Each row is shifted at random along 4 fixed directions that mean nothing.
Known rows, with every step that occurs:
u, x, e, k: 185,61,-169,-122,84,227,-67,-4,147,30,58,126,-17,99,-100,-36,-75,4,4,-44,29,-19,-147,-16,-139,-20,-75,-77,0,-104,314,-113,81,-138,115,126,-148,116,-17,-172,42,-49,112,24,91,23,7,-246,-80
x, n, u, b, v, k: 65,135,-153,-97,0,143,68,-25,19,178,146,126,271,25,275,148,-90,-226,-195,19,38,79,-17,8,-1,-42,-81,-10,-49,-146,55,-3,37,-227,140,141,-189,-52,274,-90,-229,91,-35,76,200,0,79,-12,-23
e, k, b, x, n, u: 190,73,-67,-157,-148,42,225,78,-86,-88,156,-65,97,150,66,-102,34,33,-40,-81,154,8,-204,-58,264,65,99,59,168,-128,88,162,-208,-49,-5,17,41,115,257,199,-30,-27,-83,217,-259,4,134,78,237
n, u, x, e: 279,58,-259,-20,-11,278,309,244,-164,-46,288,76,20,-1,-162,1,-28,-173,-215,-75,-109,27,-284,80,233,-121,-63,43,51,41,201,66,61,-214,208,56,-357,198,-9,-272,9,-273,-103,183,-341,-43,-12,-148,-164
e, k, b, j, u: 41,-146,74,-107,-81,-163,152,-85,-99,-44,-67,10,125,184,160,-73,36,35,49,-152,127,-182,10,-57,59,-15,27,-68,100,-165,-54,47,-187,-115,-135,88,146,-29,124,90,-233,142,-93,-135,24,-88,-88,105,246
n, x, u, b, v, j: 82,34,-24,-170,-53,289,161,155,-95,44,338,-79,119,-59,268,73,50,-261,-144,-156,-28,179,-137,32,337,165,177,293,-111,22,-1,323,-86,-308,159,105,58,66,69,41,14,-347,-298,-71,-466,50,157,205,177
j, x, n, u, y, e: 97,298,-205,-111,-180,163,365,341,-62,84,284,-54,-136,-18,-119,146,139,-133,131,28,56,70,-105,134,442,202,41,319,-249,-173,145,290,-177,20,93,54,78,138,6,-91,56,-304,-135,31,-447,-96,188,-3,55
e, k, b, x: 53,48,8,-152,2,-33,42,-63,131,-9,25,-49,-7,174,50,-84,10,138,61,-99,73,-41,-114,-82,44,109,92,-48,-62,-152,178,40,-115,22,9,30,200,32,182,154,-101,26,-126,-140,-38,80,104,5,135
k, e, x, u, b: -38,276,58,-271,-21,229,-1,142,337,296,263,0,-61,159,-84,80,-98,29,120,-62,65,201,-3,31,157,95,-78,-46,-199,-201,232,340,-60,54,137,93,-95,-34,82,45,0,-309,-110,-83,-3,77,163,-213,-164
v, b, j, n, u: 7,-143,91,-38,-33,-77,96,2,-192,-132,106,21,219,-13,309,49,-29,-245,32,-124,90,63,-63,107,177,148,122,158,262,-64,-240,177,-221,-165,1,7,47,0,234,87,-81,152,69,100,-27,-70,-59,239,42
b, j, k, u, x: 92,-211,-72,-88,-95,151,222,135,-38,55,146,69,-26,130,32,144,-72,-42,-112,-100,-87,22,-30,70,67,-75,-76,25,-8,-89,156,74,27,-229,6,-14,-96,-33,164,-112,-69,-190,-190,-257,-139,-74,-147,-130,-10
v, b, j, k, u, y, n, x, e: 105,-206,-98,-93,-95,118,39,71,-153,-148,218,76,71,103,108,105,179,-94,149,-162,-90,86,-266,67,29,200,40,115,196,43,243,-68,-277,-93,-11,-72,-21,-86,114,-18,100,308,53,37,-143,-80,-145,-7,271
v, n, u, b: -194,-60,7,-140,3,67,-93,-16,394,190,123,-61,97,-21,125,155,-89,-141,147,3,241,262,112,-26,205,368,60,131,-69,-303,-44,257,-133,70,105,52,178,-97,95,98,-6,-10,-10,22,134,86,210,165,-95
e, x, n, u, y, k: 141,129,-199,-172,-195,202,114,198,-66,32,167,-16,127,85,-235,9,27,55,-55,50,50,-41,-51,-47,194,-27,-208,-56,43,-85,210,167,-34,-25,11,15,-230,-26,81,59,44,-14,64,182,-16,-105,53,-56,128
v, n, x, e: -39,-212,-95,-29,5,150,-128,-37,107,-4,110,136,109,113,100,162,-151,-117,165,60,69,51,-101,39,-267,11,25,6,251,18,157,-72,7,-93,165,-43,-193,-69,-25,-97,279,248,323,269,206,-104,-5,-168,-87
n, x, u, b, v, k, e: 41,47,-99,-203,-21,530,101,150,188,195,465,117,-1,243,17,385,-255,-126,-51,136,-19,295,-72,83,2,-129,-197,-47,80,-124,77,183,135,-102,268,56,-186,-54,85,79,315,-41,119,51,-127,-165,183,-291,42
v, n, x, e, k: -46,-49,-36,-206,11,103,-117,-45,306,-38,78,-46,-85,39,6,94,19,-37,341,31,188,138,-123,-31,-35,386,216,185,60,-218,140,32,-82,76,105,25,245,76,-49,127,242,118,225,56,57,163,191,69,200
n, u, b, x: 142,35,-159,-44,-31,199,305,247,8,43,377,-56,41,18,-37,-6,-41,-76,-191,-60,-10,132,-169,16,424,43,-40,83,-37,-99,80,291,-100,-143,209,39,-10,154,131,1,2,-323,-279,66,-423,35,159,81,-100
k, b, v, j, u: -24,-270,157,-45,-89,109,161,37,-316,-184,35,52,180,236,295,55,-104,-38,-133,-17,-6,-97,-33,-27,21,-239,23,-21,256,115,-289,127,-75,-250,-99,-23,-8,-139,39,107,76,289,80,101,-179,-339,-159,148,295
j, x, e, k: 167,98,-46,-11,103,-62,139,-7,-122,-93,-57,60,-51,-25,-14,-137,75,6,58,-156,-19,-156,-321,64,24,131,163,132,-131,-21,198,-99,-98,-138,25,146,132,208,-77,-158,-109,-44,-28,-125,-174,75,-29,87,174
v, k, e, x: 85,89,69,-92,188,-47,47,-47,1,-19,-96,20,98,50,69,-79,15,86,47,-52,-143,-109,-295,41,-83,1,108,-205,20,86,82,-211,1,-2,-26,54,20,-123,104,-4,-243,209,96,16,218,10,-150,59,125
y, u, x, e, k, b, v: 367,189,-174,-124,100,210,175,70,-297,-128,97,70,14,71,62,-262,76,8,-258,-268,-153,-153,-486,-99,373,-63,111,28,-145,85,205,-168,45,-246,0,82,-114,113,6,-163,-291,-154,-259,-80,-399,54,-93,26,381
k, e, x, n: 244,224,47,-88,-54,137,270,270,-274,-171,205,34,-16,121,-82,-87,-32,75,-40,56,-71,-57,-310,25,125,-210,-106,-32,169,243,-12,91,0,-88,-20,-131,-182,72,66,7,86,-147,99,300,-285,-56,-95,-87,123
v, n, u, y, x, e, k: 230,-63,-301,-130,11,157,62,70,-156,-74,106,28,223,102,-85,-65,16,-92,-23,-28,32,-142,-259,-75,150,87,-193,-203,185,-32,265,-147,3,-247,75,8,-373,29,-17,-184,-141,57,283,336,95,-255,-158,-18,108
y, e, k, b, n, u, x: 167,151,-133,-176,79,24,95,47,22,110,100,30,91,97,122,-28,107,-63,-13,-180,101,-91,-189,8,352,132,172,-60,-59,-132,128,20,-202,-68,-28,62,129,-82,185,-34,-342,-64,-179,-2,-77,89,65,-8,205
y, e, k, b, j, x, n: 99,85,129,-113,41,-112,1,-83,-101,-23,-155,28,48,129,376,-191,71,56,256,-139,242,-198,-246,64,136,104,309,223,-16,-95,61,-18,-325,-107,-260,158,468,-123,111,109,-117,246,-4,103,-127,50,-38,173,420
x, n, u, y, k, e: 124,165,-103,-91,-86,187,76,192,-114,16,93,-101,21,-13,-152,122,77,-3,55,13,39,23,-217,69,290,94,-111,123,28,-36,-21,29,-33,198,-38,6,42,-57,-16,158,150,17,155,186,-313,-123,95,46,451
x, n, u, y: 170,68,-95,-15,-98,-23,67,61,-142,40,-2,-144,138,-144,91,-89,270,-75,-22,-148,43,-20,-176,22,287,167,159,179,-24,-31,-9,8,-153,116,-74,103,50,17,98,-5,-100,-54,-87,233,-184,-14,52,185,227
v, n, x, u, y, k: 34,-49,-267,-99,-100,194,-23,78,-97,66,172,2,245,-31,-40,145,9,-154,-49,-107,-12,-46,-131,24,131,167,-97,4,21,15,197,-52,-27,-194,148,-67,-278,-46,-42,-56,-20,-142,15,-22,-87,-259,20,34,229
x, u, b, j, k, e: 43,-88,111,-119,-2,277,-18,137,79,96,179,-48,-43,161,93,116,-65,-31,11,-17,103,138,-151,184,177,14,42,78,84,-112,-41,145,-40,-28,-62,141,201,-70,-81,184,237,-58,2,167,-390,-30,33,48,337
n, x, e, k, b: 150,72,-59,-176,-77,225,217,81,16,-211,271,37,-167,209,-228,48,-44,23,92,37,71,113,-241,-52,73,16,-38,-2,157,-65,221,150,-37,102,72,6,67,143,-27,107,290,74,43,80,-299,76,171,-166,101
b, j, n, u: 88,-33,-66,-102,-255,121,488,338,-241,-166,411,-48,-73,71,-112,186,-106,-196,-31,97,53,140,82,80,394,11,-133,236,158,-126,-251,408,-37,-156,82,-97,-27,253,137,94,125,-332,-61,18,-431,-48,99,71,17
y, e, x, u, b, n: 134,280,-43,-101,155,0,-107,74,-126,226,79,74,250,7,311,-260,131,-43,-129,-290,-10,-217,-258,59,310,0,219,-116,-136,68,207,-39,-266,-318,-25,103,-110,-115,98,-180,-460,-201,-258,121,-14,112,-86,86,105
e, k, u, x, n: 210,182,-95,-192,-124,177,224,162,-70,-50,177,26,-62,18,-63,-52,-12,15,-60,-137,36,86,-132,-106,275,91,-96,121,3,-99,125,120,-102,-151,-2,-74,-104,172,221,-26,-81,-385,-120,-155,-239,1,33,-61,91
y, u, b, x, n: 44,27,-194,-27,-86,206,-170,52,123,213,167,135,185,135,196,-49,-187,-22,-55,-95,91,71,58,-66,96,-21,-105,-5,51,-97,244,31,-117,-217,89,63,-252,-40,181,-34,52,-61,-20,190,90,-124,86,-150,-90
v, j, u, x: -173,-89,-45,-159,-103,45,0,21,329,251,7,3,78,21,156,228,-17,-200,178,-143,67,104,301,41,3,308,122,180,-235,-265,81,232,-114,-156,103,134,64,-28,96,-92,-101,-157,-130,-353,183,-65,100,6,-169
b, n, u, x, e, k: 324,111,-193,-121,3,195,215,228,-84,-58,278,-35,-37,7,-100,-58,138,-90,-97,-143,22,-19,-271,13,368,110,138,147,31,-86,86,65,-68,-156,94,54,13,281,60,-65,-33,-296,-100,111,-391,178,112,47,251
n, x, u, y, b, j: 118,-76,-119,-149,-233,366,0,195,13,81,358,-103,11,135,-123,41,111,-12,90,-53,95,159,32,-55,306,30,-141,127,166,-157,152,299,-115,-38,85,3,-42,-43,6,123,289,-161,-131,188,-370,-203,118,-36,201
k, e, x, u: 100,153,6,-125,13,10,68,65,-98,144,56,57,131,93,19,-62,0,20,-33,-150,-118,-106,-179,75,-20,-113,-1,-196,0,91,205,-3,-25,-131,77,25,-393,-44,84,-114,-253,-199,-29,33,89,-110,-139,-181,-40
v, n, x, e, k, u, b, j: 62,-185,-8,-159,96,10,-36,-114,40,13,80,79,199,37,338,-60,-63,-93,136,-261,100,-6,-268,-79,3,200,72,58,142,-135,224,-70,-214,-230,84,66,46,-70,230,-68,-173,78,20,-85,147,68,-79,67,85
b, j, n, x, e, k: 215,-66,-97,-104,-39,26,182,54,-192,-156,164,77,20,66,80,25,-18,-136,117,-78,44,-57,-217,83,19,84,68,166,169,-45,60,10,-74,-186,53,66,81,198,87,-51,77,-33,97,14,-140,87,14,-11,179

Rows:
111,96,81,-130,80,299,-165,173,-36,112,192,40,120,198,18,-68,-116,146,-67,-103,77,-56,-242,38,288,-114,-52,-95,149,66,-11,104,-130,-117,-84,-4,7,-164,-7,194,140,-8,107,240,-226,-20,4,32,446	y, k, e, x, u, b, n
112,48,-179,-187,-46,290,151,185,137,6,378,90,-21,198,-91,109,-237,-71,14,24,154,183,-121,43,195,121,-129,50,115,-315,144,266,-107,-120,226,104,-21,249,133,26,222,-141,114,107,-169,9,238,-97,-76	j, n, u, b, x, e, k
157,-93,-5,-233,30,376,-48,-15,217,62,116,8,-71,274,29,15,-60,103,27,7,177,122,-208,-40,110,-63,134,72,86,-258,95,149,19,90,-7,185,144,-73,50,146,276,249,130,221,-120,66,130,-131,250	n, u, x, e, k, b, v
253,-85,18,-139,-80,179,258,168,-292,-240,129,-28,-54,313,-26,-219,17,87,53,-75,132,-169,-287,-50,455,-107,5,56,252,-69,-4,145,-176,-224,-220,48,137,74,-93,124,143,158,67,288,-498,-76,-129,149,462	y, x, e, k, b, j, u
223,77,-173,-142,-85,121,181,110,-176,-50,244,102,85,310,-97,4,-42,-59,-49,-47,88,-104,-116,-69,235,-100,-159,-190,211,-55,225,86,-77,-180,-5,-34,-280,39,134,-31,-86,79,100,255,-60,-26,-15,-198,127	y, x, e, k, b, n, u
164,15,6,-88,-68,355,275,294,-133,-169,450,160,-189,277,-162,46,-234,92,-42,-28,73,85,-180,-62,241,-129,-244,66,208,-82,51,261,-168,-207,61,-85,12,235,73,17,337,-169,91,-28,-468,-93,63,-126,131	j, x, e, k, u, b, n
114,59,-278,-136,-84,340,-12,33,-52,169,255,92,210,121,-9,168,51,-109,-143,-37,-122,50,-47,-52,-1,-77,-223,-154,16,-86,284,-49,81,-204,239,20,-383,-116,101,-129,-93,17,-92,-15,50,-320,14,-147,136	n, x, u, y, b, v, k
197,-37,-136,-129,93,247,140,168,-22,-169,291,-40,113,57,49,-145,-80,-44,-91,-54,108,39,-430,-36,318,154,60,55,204,-103,87,57,-140,-264,188,35,35,215,33,44,68,-94,60,325,-354,8,79,251,193	v, n, u, b, x, e, k
48,-3,49,-55,-123,48,-23,-8,-47,63,-40,-22,70,149,155,18,30,67,187,-133,175,-140,-84,38,116,64,37,304,-153,-105,97,88,-172,19,-205,103,369,-164,115,128,107,216,-58,-67,-197,-45,49,74,392	u, y, k, b, j, x, n
86,60,-106,-290,-120,224,276,118,-3,-157,264,99,61,179,-37,185,-204,-261,46,-82,105,170,-58,20,123,210,-68,59,106,-187,134,269,-86,-180,131,75,-100,174,193,-39,-14,-128,44,-78,-94,-77,137,-95,-113	v, j, n, u, x, e, k, b
183,-92,-275,-207,-46,427,39,156,-211,-39,328,105,173,208,57,123,-80,-55,-113,139,4,-82,-217,-19,-10,-176,-192,-214,298,44,112,-87,67,-360,187,-85,-408,-39,-58,-59,143,-34,316,309,-81,-479,-91,-173,287	b, v, n, x, u, y, e, k
41,115,142,-199,36,308,158,235,-112,-46,219,-143,-65,11,188,144,63,-163,-123,-61,-63,170,-289,167,361,199,216,255,-166,27,-156,209,2,-151,10,94,300,40,-105,176,65,-262,-175,-65,-692,40,77,327,558	x, u, b, v, j, k, e
117,-74,-163,-68,-24,171,-56,58,-9,153,129,179,193,126,113,58,-125,-193,56,-146,99,40,-34,80,108,-11,-110,95,137,-187,155,98,-84,-244,119,92,-205,-87,164,-235,-55,26,2,160,82,-102,-52,-134,-113	y, b, j, n, u, x, e
306,103,-146,-55,155,41,-108,16,-93,39,-6,4,171,-60,84,-262,257,-37,-61,-332,57,-123,-368,-47,385,199,210,66,45,-65,150,-127,-214,-151,-3,102,102,8,68,-131,-307,-32,-171,179,-183,153,-16,228,424	y, b, n, u, x, e, k
110,130,-94,-216,-77,110,81,56,78,48,30,-67,-105,228,-151,-62,169,91,204,-147,107,-82,-157,-74,363,215,2,8,-186,-272,260,108,-160,123,-131,135,168,11,-78,-3,-20,95,-21,-46,-176,-28,51,-3,283	j, u, y, x, e, k, b
